Here is a tiny trained network, its code and every weight. The questions are about switching its units off for an input and a class, where a switched-off unit gives its printed mean instead of its output.

import numpy as np


def w(rows, s, z=0):
    codes = np.array(rows[::2]) - 128.0
    scale = np.full(codes.shape[1], s)
    scale[-1] = z or s
    return codes * scale


def f(y):
    return y / 2 * (1 + np.tanh(0.7978845608 * (y + 0.044715 * y**3)))


def log_softmax(a):
    a = a - a.max(-1, keepdims=True)
    return a - np.log(np.exp(a).sum(-1, keepdims=True))


def net(x, mask):
    res = np.array(x, float).reshape(1, 5) / 4 @ E
    y = f(res @ A[0][:, :-1].T + A[0][:, -1])
    res = res + np.where(mask, y, B[0][:, -1]) @ B[0][:, :-1]
    return log_softmax(res[-1] @ U[:, :-1].T + U[:, -1])


A, B = {}, {}
E = w([
[200,67,111,103,223,120,153],'x0',
[183,2,151,192,76,121,158],'x1',
[67,88,131,124,153,98,79],'x2',
[135,149,127,124,107,49,165],'x3',
[129,130,123,126,129,125,128],'x4',
],0.0068)
A[0] = w([
[88,144,136,142,52,144,116,35],'n0',
[199,167,113,124,72,182,185,63],'n1',
[122,96,129,137,123,246,82,12],'n2',
[139,68,131,145,80,131,137,41],'n3',
[69,66,121,124,125,72,76,36],'n4',
[148,141,124,133,95,6,148,3],'n5',
],0.015,0.0041)
B[0] = w([
[186,111,129,126,182,138,139,232],'n0',
[66,94,168,139,153,104,87,238],'n1',
[93,132,130,108,109,107,251,215],'n2',
[150,214,122,110,161,152,97,252],'n3',
[88,109,189,150,158,127,109,228],'n4',
[101,129,123,112,113,149,228,217],'n5',
],0.031,0.0037)
U = w([
[104,223,115,94,145,140,105,106],'0',
[110,110,124,121,90,130,175,93],'1',
[136,111,138,146,117,136,120,254],'2',
[89,96,154,150,130,111,103,84],'3',
[199,57,115,119,179,123,138,115],'4',
[148,87,92,167,1,113,87,161],'5',
[142,108,103,150,60,132,106,50],'6',
],0.018,0.014)

Each question gives the input, the list of numbers given to net, and the class t.
The units are the neurons (one row each of A and B). Each row of codes is followed by its name. A weight is (code - 128) times the scale printed after its matrix; where a second scale follows, it is the last column's (A, B and U).
mask holds one flag per neuron, in row order. A switched-off neuron (its flag False) gives its mean, the last column of its row in B, instead of its output. The means were averaged over made-up inputs and are rounded, as every weight is.
A unit's drop is (log p(t) with every unit on - log p(t) with that unit switched off) / (log p(t) with every unit on - log p(t) with every unit switched off).
The circuit of an input: a set's keep is (log p(t) with only the set's units on - log p(t) with every unit switched off) / (log p(t) with every unit on - log p(t) with every unit switched off). Starting from all 6 units, units are removed one at a time, each time the one whose removal leaves the highest keep (on an exact tie, the one counted first), for as long as the keep stays at least 0.8.
circuit, biggest first: the units of the circuit, biggest drop first
unit that matters most: the unit with the biggest drop
k most important neurons: the k neurons with the biggest drops, biggest first
drop of u: that unit's drop, to one decimal
input [8,4,4,-8,8], class 1: unit that matters most => n2
input [-8,-6,1,-1,1], class 4: 2 most important neurons => [n0, n3]
input [-6,-4,8,4,-1], class 3: 2 most important neurons => [n4, n3]
input [-4,6,6,-5,-4], class 0: 2 most important neurons => [n3, n1]
input [-7,-3,-6,-2,-7], class 2: circuit, biggest first => [n1, n0]
input [8,-6,-4,-3,8], class 2: circuit, biggest first => [n3, n0]
input [1,2,3,0,2], class 5: 3 most important neurons => [n0, n1, n3]
input [5,5,0,-1,1], class 0: 2 most important neurons => [n3, n0]
input [1,-7,-8,1,-8], class 2: 2 most important neurons => [n3, n4]
input [-3,-2,-2,3,-7], class 2: circuit, biggest first => [n3, n2]
input [-5,-6,-5,-1,-7], class 2: 2 most important neurons => [n3, n0]
input [3,-4,-5,1,3], class 3: circuit, biggest first => [n3, n1]
input [-2,7,-8,7,7], class 3: 2 most important neurons => [n1, n2]
input [-7,7,-7,-2,-2], class 0: 2 most important neurons => [n3, n4]
input [8,3,8,0,7], class 3: 2 most important neurons => [n4, n0]
input [1,-5,6,-3,-2], class 3: unit that matters most => n3
input [3,3,-3,6,6], class 1: 2 most important neurons => [n5, n0]
input [5,-6,-8,7,4], class 3: drop of n2 => 0.1
input [-8,2,4,5,0], class 4: drop of n4 => 0.0
input [5,3,1,-8,-8], class 1: drop of n2 => 0.8
input [-6,6,-7,-2,-4], class 3: unit that matters most => n1
